Here is a tiny trained network, its code and every weight. The questions are about switching its units off for an input and a class, where a switched-off unit gives its printed mean instead of its output.

import numpy as np


def w(rows, s, z=0):
    codes = np.array(rows[::2]) - 128.0
    scale = np.full(codes.shape[1], s)
    scale[-1] = z or s
    return codes * scale


def f(y):
    return np.maximum(y, 0)


def log_softmax(a):
    a = a - a.max(-1, keepdims=True)
    return a - np.log(np.exp(a).sum(-1, keepdims=True))


def net(x, mask):
    res = np.array(x, float).reshape(1, 7) / 4 @ E
    y = f(res @ A[0][:, :-1].T + A[0][:, -1])
    res = res + np.where(mask, y, B[0][:, -1]) @ B[0][:, :-1]
    return log_softmax(res[-1] @ U[:, :-1].T + U[:, -1])


A, B = {}, {}
E = w([
[130,127,129,128],'x0',
[75,77,116,138],'x1',
[158,200,161,125],'x2',
[130,128,127,124],'x3',
[128,128,125,133],'x4',
[129,128,128,129],'x5',
[85,151,9,75],'x6',
],0.012)
A[0] = w([
[34,76,47,153,114],'neuron 1',
[55,44,59,102,42],'neuron 2',
[108,51,187,212,254],'neuron 3',
[254,177,186,157,85],'neuron 4',
[77,218,114,89,134],'neuron 5',
[98,39,235,224,72],'neuron 6',
],0.0077,0.0064)
B[0] = w([
[29,152,150,128,219],'neuron 1',
[38,154,242,186,197],'neuron 2',
[216,96,52,163,255],'neuron 3',
[72,245,197,201,214],'neuron 4',
[227,126,41,110,181],'neuron 5',
[137,2,37,48,213],'neuron 6',
],0.0068,0.0087)
U = w([
[247,133,103,159,204],'0',
[119,69,75,53,169],'1',
[58,168,255,213,2],'2',
],0.0096,0.0038)

Each question gives the input, the list of numbers given to net, and the class t.
The units are the neurons (one row each of A and B). Each row of codes is followed by its name. A weight is (code - 128) times the scale printed after its matrix; where a second scale follows, it is the last column's (A, B and U).
mask holds one flag per neuron, in row order. A switched-off neuron (its flag False) gives its mean, the last column of its row in B, instead of its output. The means were averaged over made-up inputs and are rounded, as every weight is.
A unit's drop is (log p(t) with every unit on - log p(t) with that unit switched off) / (log p(t) with every unit on - log p(t) with every unit switched off).
The circuit of an input: a set's keep is (log p(t) with only the set's units on - log p(t) with every unit switched off) / (log p(t) with every unit on - log p(t) with every unit switched off). Starting from all 6 units, units are removed one at a time, each time the one whose removal leaves the highest keep (on an exact tie, the one counted first), for as long as the keep stays at least 0.8.
units of the circuit, in order: the units of the circuit, biggest drop first
top k neurons: the k neurons with the biggest drops, biggest first
drop of u: that unit's drop, to one decimal
input [6,6,5,1,4,-2,-4], class 0: top neuron	neuron 3
input [-6,3,7,-5,-6,5,-5], class 0: top 4 neurons	neuron 2; neuron 3; neuron 6; neuron 1
input [-6,1,-5,-6,-4,-1,3], class 2: units of the circuit, in order	neuron 2; neuron 6
input [-6,-8,3,-3,-2,5,-1], class 2: top 3 neurons	neuron 4; neuron 3; neuron 6
input [8,7,0,5,-6,6,4], class 2: top 4 neurons	neuron 2; neuron 6; neuron 1; neuron 3
input [5,6,-2,7,4,0,5], class 2: top 3 neurons	neuron 2; neuron 6; neuron 1
input [-6,4,5,-5,-2,-2,-8], class 0: top 2 neurons	neuron 6; neuron 3
input [-8,-5,4,4,4,4,-1], class 2: top 2 neurons	neuron 4; neuron 3
input [-3,1,3,1,-8,-2,-5], class 0: top 2 neurons	neuron 3; neuron 2
input [0,3,-2,4,-5,-2,8], class 2: top 4 neurons	neuron 2; neuron 6; neuron 1; neuron 3
input [-5,3,-1,-7,5,1,-4], class 1: top 3 neurons	neuron 6; neuron 4; neuron 5
input [-8,6,4,0,5,4,-4], class 0: top 2 neurons	neuron 3; neuron 1
input [5,1,3,-2,2,-1,-5], class 0: units of the circuit, in order	neuron 3; neuron 2
input [3,1,4,-8,5,7,-7], class 0: units of the circuit, in order	neuron 3
input [5,8,0,7,5,-8,-3], class 1: drop of neuron 3	-0.1
input [-5,4,4,-2,-1,-8,-6], class 0: drop of neuron 3	0.2
input [-7,8,-1,4,-3,-5,2], class 2: drop of neuron 1	0.1
